Below is a small trained network, with its code and all its weights. Each question gives an input and a class and asks what happens when units are switched off, that is, made to give their printed mean instead of their output.

import numpy as np


def w(rows, s, z=0):
    codes = np.array(rows[::2]) - 128.0
    scale = np.full(codes.shape[1], s)
    scale[-1] = z or s
    return codes * scale


def f(y):
    return y / 2 * (1 + np.tanh(0.7978845608 * (y + 0.044715 * y**3)))


def log_softmax(a):
    a = a - a.max(-1, keepdims=True)
    return a - np.log(np.exp(a).sum(-1, keepdims=True))


def net(x, mask):
    res = np.array(x, float).reshape(1, 3) / 4 @ E
    y = f(res @ A[0][:, :-1].T + A[0][:, -1])
    res = res + np.where(mask, y, B[0][:, -1]) @ B[0][:, :-1]
    return log_softmax(res[-1] @ U[:, :-1].T + U[:, -1])


A, B = {}, {}
E = w([
[199,142,220,107,181,161,179,203,30],'x0',
[91,186,149,226,117,182,119,133,115],'x1',
[172,208,11,108,155,112,166,81,143],'x2',
],0.012)
A[0] = w([
[84,192,133,216,146,188,107,164,125,119],'N0',
[182,188,51,117,128,104,168,160,164,114],'N1',
[160,210,67,106,87,126,141,139,113,73],'N2',
[61,86,120,156,111,88,17,89,217,98],'N3',
[169,192,102,130,161,132,155,121,157,45],'N4',
[97,59,190,165,75,132,116,145,120,130],'N5',
[126,34,163,105,124,159,55,154,143,181],'N6',
[136,158,61,96,172,112,126,84,100,173],'N7',
[88,121,124,148,85,89,126,107,176,72],'N8',
[169,88,97,62,120,103,136,182,156,93],'N9',
[100,138,81,121,110,124,110,99,158,65],'N10',
[62,42,123,146,164,137,61,164,93,62],'N11',
[175,161,196,102,191,153,194,254,51,192],'N12',
[144,124,125,127,155,138,113,172,106,4],'N13',
[177,217,79,131,176,56,156,116,80,222],'N14',
[99,12,123,40,210,42,125,122,110,148],'N15',
[134,80,136,63,163,77,176,105,153,91],'N16',
],0.0087,0.004)
B[0] = w([
[76,188,183,183,149,70,194,100,216,182],'N0',
[145,121,161,90,97,128,117,200,126,174],'N1',
[174,137,133,73,38,122,128,139,110,157],'N2',
[113,110,217,58,159,49,78,76,79,224],'N3',
[82,138,194,88,82,169,153,157,68,150],'N4',
[176,150,91,80,36,157,152,191,165,194],'N5',
[187,177,34,48,91,206,137,200,150,192],'N6',
[124,131,130,124,102,196,115,188,127,173],'N7',
[78,91,221,99,138,51,118,163,111,166],'N8',
[72,160,142,145,124,66,167,84,173,162],'N9',
[149,104,170,97,154,110,138,135,71,160],'N10',
[164,166,114,106,81,139,143,196,74,167],'N11',
[76,72,186,121,192,119,93,147,118,252],'N12',
[105,112,175,116,74,1,156,158,73,132],'N13',
[104,146,104,41,112,128,91,159,151,193],'N14',
[79,195,138,171,143,119,144,118,175,198],'N15',
[60,173,155,143,135,89,208,64,178,165],'N16',
],0.0082,0.016)
U = w([
[187,180,89,86,49,171,125,203,118,84],'0',
[103,50,156,105,214,102,64,113,60,71],'1',
[81,254,118,203,159,118,242,104,231,100],'2',
[139,121,81,138,183,174,41,126,194,254],'3',
[203,108,20,234,150,170,161,47,56,44],'4',
[208,64,14,172,158,148,171,65,30,58],'5',
],0.0087,0.0084)

Each question gives the input, the list of numbers given to net, and the class t.
The units are the neurons (one row each of A and B). Each row of codes is followed by its name. A weight is (code - 128) times the scale printed after its matrix; where a second scale follows, it is the last column's (A, B and U).
mask holds one flag per neuron, in row order. A switched-off neuron (its flag False) gives its mean, the last column of its row in B, instead of its output. The means were averaged over made-up inputs and are rounded, as every weight is.
A unit's drop is (log p(t) with every unit on - log p(t) with that unit switched off) / (log p(t) with every unit on - log p(t) with every unit switched off).
The circuit of an input: a set's keep is (log p(t) with only the set's units on - log p(t) with every unit switched off) / (log p(t) with every unit on - log p(t) with every unit switched off). Starting from the 12 units with the biggest drops (on a tie, the unit counted first), units are removed one at a time, each time the one whose removal leaves the highest keep (on an exact tie, the one counted first), for as long as the keep stays at least 0.8.
circuit, biggest first: the units of the circuit, biggest drop first
k most important neurons: the k neurons with the biggest drops, biggest first
drop of u: that unit's drop, to one decimal
input [-5,6,-6], class 0: circuit, biggest first => N5
input [-7,-8,3], class 2: 3 most important neurons => N15; N16; N12
input [2,6,-6], class 0: 3 most important neurons => N5; N15; N11
input [-4,-2,-5], class 0: 3 most important neurons => N6; N12; N5
input [-3,-5,4], class 2: 2 most important neurons => N16; N6
input [2,0,1], class 3: 3 most important neurons => N3; N8; N10
input [3,3,0], class 3: 3 most important neurons => N3; N8; N16
input [5,5,-6], class 0: 3 most important neurons => N5; N3; N6
input [3,-8,6], class 2: 3 most important neurons => N16; N9; N15
input [4,-8,-7], class 2: 2 most important neurons => N15; N16
input [7,7,8], class 0: 3 most important neurons => N2; N14; N3
input [5,4,-1], class 1: 2 most important neurons => N12; N15
input [6,-3,1], class 1: drop of N12 => 0.3
input [8,5,-1], class 1: drop of N12 => 2.2
input [4,7,-5], class 2: drop of N3 => 0.1
input [-7,1,5], class 1: drop of N3 => 0.3
input [-4,7,8], class 0: most important neuron => N2
